Below are the code and all the weights of a small trained network. Each question names an input and a class and asks about switching units off, where a switched-off unit gives its printed mean instead of its output.

import numpy as np


def w(rows, s, z=0):
    codes = np.array(rows[::2]) - 128.0
    scale = np.full(codes.shape[1], s)
    scale[-1] = z or s
    return codes * scale


def norm(h):
    return h / np.sqrt((h * h).mean(-1, keepdims=True) + 1e-5)


def f(y):
    return np.maximum(y, 0)


def log_softmax(a):
    a = a - a.max(-1, keepdims=True)
    return a - np.log(np.exp(a).sum(-1, keepdims=True))


def net(x, mask):
    res = np.array(x, float).reshape(1, 4) / 4 @ E
    u = 0
    for l in range(2):
        y = f(norm(res) @ A[l][:, :-1].T + A[l][:, -1])
        res = res + np.where(mask[u : u + 6], y, B[l][:, -1]) @ B[l][:, :-1]
        u += 6
    return log_softmax(norm(res)[-1] @ U[:, :-1].T + U[:, -1])


A, B = {}, {}
E = w([
[47,131,160,8,131,179,159],'x0',
[131,127,127,127,127,128,127],'x1',
[126,178,17,128,36,128,232],'x2',
[118,139,215,87,101,1,56],'x3',
],0.0081)
A[0] = w([
[123,113,148,162,187,214,125,16],'L0N0',
[100,130,122,44,108,127,158,3],'L0N1',
[119,124,110,125,132,197,144,110],'L0N2',
[86,129,140,5,129,179,141,158],'L0N3',
[96,127,128,89,133,141,136,26],'L0N4',
[105,127,146,53,170,170,125,22],'L0N5',
],0.023,0.0053)
B[0] = w([
[85,112,98,167,188,137,51,194],'L0N0',
[99,203,167,222,82,139,90,188],'L0N1',
[225,118,94,107,108,141,150,186],'L0N2',
[83,200,92,20,230,147,137,249],'L0N3',
[178,77,113,251,81,64,134,158],'L0N4',
[155,14,124,108,101,74,182,190],'L0N5',
],0.023,0.017)
A[1] = w([
[167,145,94,138,100,192,213,93],'L1N0',
[128,72,210,141,101,134,111,119],'L1N1',
[155,56,127,192,100,251,142,118],'L1N2',
[126,134,139,122,13,93,192,64],'L1N3',
[113,121,170,58,161,127,163,4],'L1N4',
[37,139,180,86,128,116,194,95],'L1N5',
],0.025,0.0041)
B[1] = w([
[230,154,124,145,56,186,198,254],'L1N0',
[203,171,186,115,176,138,148,181],'L1N1',
[5,81,199,232,126,97,175,231],'L1N2',
[37,135,99,83,132,12,107,218],'L1N3',
[192,72,130,157,35,100,119,231],'L1N4',
[126,78,171,178,69,216,66,244],'L1N5',
],0.02,0.0085)
U = w([
[62,77,154,217,213,134,106,198],'0',
[141,128,109,210,45,126,248,10],'1',
[134,43,41,42,236,143,141,91],'2',
[218,221,51,67,129,211,186,68],'3',
[233,159,209,122,200,102,120,217],'4',
[85,184,113,89,101,6,122,187],'5',
[155,41,173,92,44,152,71,184],'6',
[49,221,149,130,70,204,80,55],'7',
],0.015,0.0013)

Each question gives the input, the list of numbers given to net, and the class t.
The units are the neurons (one row each of A and B). Each row of codes is followed by its name. A weight is (code - 128) times the scale printed after its matrix; where a second scale follows, it is the last column's (A, B and U).
mask holds one flag per neuron, layer by layer. A switched-off neuron (its flag False) gives its mean, the last column of its row in B, instead of its output. The means were averaged over made-up inputs and are rounded, as every weight is.
A unit's drop is (log p(t) with every unit on - log p(t) with that unit switched off) / (log p(t) with every unit on - log p(t) with every unit switched off).
most important unit: the unit with the biggest drop
top k neurons: the k neurons with the biggest drops, biggest first
top k neurons in layer l: the k neurons of layer l with the biggest drops, biggest first
input [2,-7,-2,-7], class 2: most important unit : L0N0
input [-3,4,8,1], class 5: top 4 neurons : (L0N3 L1N3 L0N2 L0N0)
input [8,1,4,6], class 7: top 2 neurons : (L0N1 L0N3)
input [8,-1,-3,8], class 6: top 2 neurons in layer 1 : (L1N5 L1N4)
input [-8,2,-3,2], class 4: top 3 neurons in layer 0 : (L0N3 L0N2 L0N0)
input [7,-3,-1,4], class 6: top 2 neurons in layer 1 : (L1N5 L1N4)
input [5,-3,-2,-6], class 2: top 2 neurons : (L0N3 L0N0)
input [6,0,8,-4], class 3: top 2 neurons : (L0N3 L0N2)
input [3,6,-1,2], class 6: top 3 neurons : (L0N5 L0N3 L1N5)
input [4,6,1,-6], class 3: top 2 neurons in layer 0 : (L0N2 L0N3)
input [-8,5,-3,5], class 4: top 2 neurons in layer 0 : (L0N3 L0N0)
input [-3,-6,8,4], class 5: top 4 neurons : (L0N3 L1N3 L0N0 L0N2)
input [-2,7,-8,7], class 4: top 2 neurons : (L0N3 L1N1)
input [-1,-7,-2,6], class 4: top 2 neurons in layer 0 : (L0N3 L0N5)
input [8,-3,4,5], class 7: most important unit : L0N1
input [-1,-8,-6,6], class 4: top 2 neurons : (L0N3 L1N1)
input [-5,-3,2,2], class 5: top 2 neurons : (L0N3 L0N2)
input [-8,3,-4,4], class 4: top 2 neurons : (L0N3 L0N0)
input [-2,6,8,3], class 5: top 4 neurons : (L0N3 L1N3 L0N0 L0N2)
input [-6,3,0,-4], class 0: most important unit : L0N3
input [6,-7,-6,3], class 6: top 2 neurons : (L1N4 L1N5)
input [1,-2,-3,-8], class 2: top 3 neurons : (L0N0 L0N1 L0N4)
input [5,8,0,7], class 6: top 3 neurons in layer 0 : (L0N5 L0N0 L0N3)
input [4,5,-8,0], class 2: top 2 neurons in layer 0 : (L0N0 L0N1)
input [5,-2,-2,-3], class 2: top 3 neurons in layer 0 : (L0N3 L0N5 L0N0)
